Below is a small trained network, with its code and all its weights. Each question gives an input and a target symbol and asks what happens when units are switched off, that is, made to give their printed mean instead of their output.

import numpy as np


def w(rows, s, z=0):
    codes = np.array(rows[::2]) - 128.0
    scale = np.full(codes.shape[1], s)
    scale[-1] = z or s
    return codes * scale


def f(y):
    return np.maximum(y, 0)


def softmax(a):
    e = np.exp(a - a.max(-1, keepdims=True))
    return e / e.sum(-1, keepdims=True)


def log_softmax(a):
    a = a - a.max(-1, keepdims=True)
    return a - np.log(np.exp(a).sum(-1, keepdims=True))


def net(x, mask):
    ids = ['ΓΔΠΣΦΩαβζητ'.index(c) for c in x.split()]
    T = len(ids)
    res = E[ids] + P[:T]
    u = 0
    for l in range(2):
        r = res
        for j in range(2):
            rows = slice(2 * j, 2 * j + 2)
            q, k, v = (r @ M[l][rows].T for M in (Q, K, V))
            z = softmax(np.where(np.tri(T) > 0, q @ k.T / 2**0.5, -1e9)) @ v
            o = O[l][rows]
            res = res + np.where(mask[u + j], z, o[:, -1]) @ o[:, :-1]
        u += 2
        y = f(res @ A[l][:, :-1].T + A[l][:, -1])
        res = res + np.where(mask[u : u + 8], y, B[l][:, -1]) @ B[l][:, :-1]
        u += 8
    return log_softmax(res[-1] @ U[:, :-1].T + U[:, -1])


Q, K, V, O, A, B = {}, {}, {}, {}, {}, {}
E = w([
[106,54,75,136],'Γ',
[169,76,151,164],'Δ',
[122,144,117,115],'Π',
[162,108,140,145],'Σ',
[123,14,80,132],'Φ',
[140,82,130,173],'Ω',
[213,145,88,112],'α',
[141,130,137,131],'β',
[133,63,118,166],'ζ',
[92,49,97,142],'η',
[156,102,179,254],'τ',
],0.022)
P = w([
[125,148,128,99],'0',
[47,185,115,5],'1',
[194,76,1,204],'2',
[114,213,184,105],'3',
[97,57,160,51],'4',
[179,106,8,162],'5',
],0.0096)
Q[0] = w([
[217,215,2,193],'0.h1',
[190,200,152,115],'0.h1',
[94,15,5,111],'0.h2',
[92,152,33,118],'0.h2',
],0.0068)
K[0] = w([
[84,107,117,81],'0.h1',
[115,116,85,79],'0.h1',
[111,102,152,89],'0.h2',
[185,119,6,77],'0.h2',
],0.013)
V[0] = w([
[167,106,138,73],'0.h1',
[169,134,155,152],'0.h1',
[92,2,2,132],'0.h2',
[96,215,153,251],'0.h2',
],0.0072)
O[0] = w([
[254,166,15,105,144],'0.h1',
[85,200,149,154,136],'0.h1',
[154,166,204,138,255],'0.h2',
[17,250,155,60,71],'0.h2',
],0.0091,0.0056)
A[0] = w([
[153,140,2,74,10],'0.n1',
[74,72,122,110,142],'0.n2',
[152,76,138,215,102],'0.n3',
[166,128,87,17,29],'0.n4',
[241,221,107,90,251],'0.n5',
[163,73,130,201,102],'0.n6',
[194,88,215,149,119],'0.n7',
[159,94,140,43,72],'0.n8',
],0.01,0.002)
B[0] = w([
[74,88,187,118,192],'0.n1',
[150,154,221,254,146],'0.n2',
[62,96,162,172,239],'0.n3',
[181,131,209,87,172],'0.n4',
[100,187,158,231,244],'0.n5',
[79,65,127,189,249],'0.n6',
[80,169,53,48,228],'0.n7',
[55,68,154,58,162],'0.n8',
],0.0059,0.011)
Q[1] = w([
[148,2,141,64],'1.h1',
[52,181,141,91],'1.h1',
[113,88,55,125],'1.h2',
[46,74,218,60],'1.h2',
],0.0083)
K[1] = w([
[116,26,86,84],'1.h1',
[211,143,203,181],'1.h1',
[99,254,77,140],'1.h2',
[162,207,178,148],'1.h2',
],0.007)
V[1] = w([
[190,86,205,151],'1.h1',
[123,72,147,1],'1.h1',
[169,163,196,155],'1.h2',
[223,90,150,213],'1.h2',
],0.007)
O[1] = w([
[49,120,114,254,224],'1.h1',
[97,182,130,29,4],'1.h1',
[190,125,211,233,178],'1.h2',
[165,20,174,106,254],'1.h2',
],0.0052,0.005)
A[1] = w([
[203,109,167,81,148],'1.n1',
[151,119,94,148,254],'1.n2',
[86,51,226,201,117],'1.n3',
[94,106,178,180,165],'1.n4',
[18,66,115,111,222],'1.n5',
[89,48,74,1,111],'1.n6',
[93,148,127,212,167],'1.n7',
[191,155,185,127,10],'1.n8',
],0.0095,0.0029)
B[1] = w([
[111,26,194,216,136],'1.n1',
[255,100,156,120,153],'1.n2',
[150,177,186,95,254],'1.n3',
[140,162,107,145,201],'1.n4',
[84,189,137,151,180],'1.n5',
[125,59,27,126,136],'1.n6',
[203,97,8,96,192],'1.n7',
[95,155,86,226,137],'1.n8',
],0.008,0.026)
U = w([
[170,86,32,198,120],'Γ',
[183,79,31,117,126],'Δ',
[166,102,83,85,191],'Π',
[67,66,78,162,50],'Σ',
[54,49,38,167,47],'Φ',
[79,115,131,107,248],'Ω',
[97,109,119,127,131],'α',
[69,255,119,151,117],'β',
[140,96,109,76,57],'ζ',
[76,34,254,137,159],'η',
[80,112,103,159,5],'τ',
],0.007,0.0025)

Each question gives the input, a string of symbols that net reads in full, and the target symbol t.
The units are the heads (2 rows each of Q, K, V and O) and the neurons (one row each of A and B). Each row of codes is followed by its name. A weight is (code - 128) times the scale printed after its matrix; where a second scale follows, it is the last column's (O, A, B and U).
mask holds one flag per unit, layer by layer, with each layer's heads first. A switched-off unit (its flag False) gives its mean, the last column of its rows in O or B, instead of its output. The means were averaged over made-up inputs and are rounded, as every weight is.
A unit's drop is (log p(t) with every unit on - log p(t) with that unit switched off) / (log p(t) with every unit on - log p(t) with every unit switched off).
The circuit of an input: a set's keep is (log p(t) with only the set's units on - log p(t) with every unit switched off) / (log p(t) with every unit on - log p(t) with every unit switched off). Starting from the 12 units with the biggest drops (on a tie, the unit counted first), units are removed one at a time, each time the one whose removal leaves the highest keep (on an exact tie, the one counted first), for as long as the keep stays at least 0.8.
circuit, biggest first: the units of the circuit, biggest drop first
unit that matters most: the unit with the biggest drop
k most important neurons: the k neurons with the biggest drops, biggest first
k most important neurons of layer l: the k neurons of layer l with the biggest drops, biggest first
which heads matter: for each layer, one digit per head in row order, 1 if its drop is at least 0.15 and else 0, layers parted by /
drop when u is switched off: that unit's drop, to one decimal
input Π η α τ ζ, target β: which heads matter -> 10 / 00
input Π τ τ Σ, target β: which heads matter -> 01 / 00
input ζ Ω α α Γ, target η: 3 most important neurons -> [0.n5 1.n3 1.n7]
input Π α Π α, target Γ: which heads matter -> 00 / 10
input α α Σ Ω α, target η: 3 most important neurons -> [0.n4 1.n7 1.n1]
input τ τ ζ Σ β, target β: circuit, biggest first -> [0.h2 1.h2]
input Ω α η β Π, target η: circuit, biggest first -> [1.n7 0.n5]
input Γ Σ α α Π, target η: circuit, biggest first -> [1.n7 1.h2 0.n5]
input Δ τ β Π Γ, target β: 2 most important neurons of layer 1 -> [1.n5 1.n3]
input Γ Σ τ Σ η, target β: 3 most important neurons -> [1.n3 1.n5 1.n4]
input τ Φ Π τ Π, target β: which heads matter -> 11 / 01
input Π Ω τ Δ Δ, target β: unit that matters most -> 0.h1
input Ω Σ τ ζ Φ, target β: circuit, biggest first -> [0.h1 1.n5 1.n3 1.n4]
input τ α τ τ β, target β: which heads matter -> 11 / 00
input α α α Σ, target Γ: most important neuron -> [0.n5]
input τ α α τ Φ, target β: 2 most important neurons of layer 0 -> [0.n3 0.n2]
input α α Γ η τ, target β: drop when 0.h2 is switched off -> 0.2
input α τ α β α, target η: drop when 0.h2 is switched off -> 0.1
input β Δ α τ Δ, target β: drop when 0.h2 is switched off -> 0.3
input Δ τ τ τ Π, target β: drop when 1.n3 is switched off -> -0.1
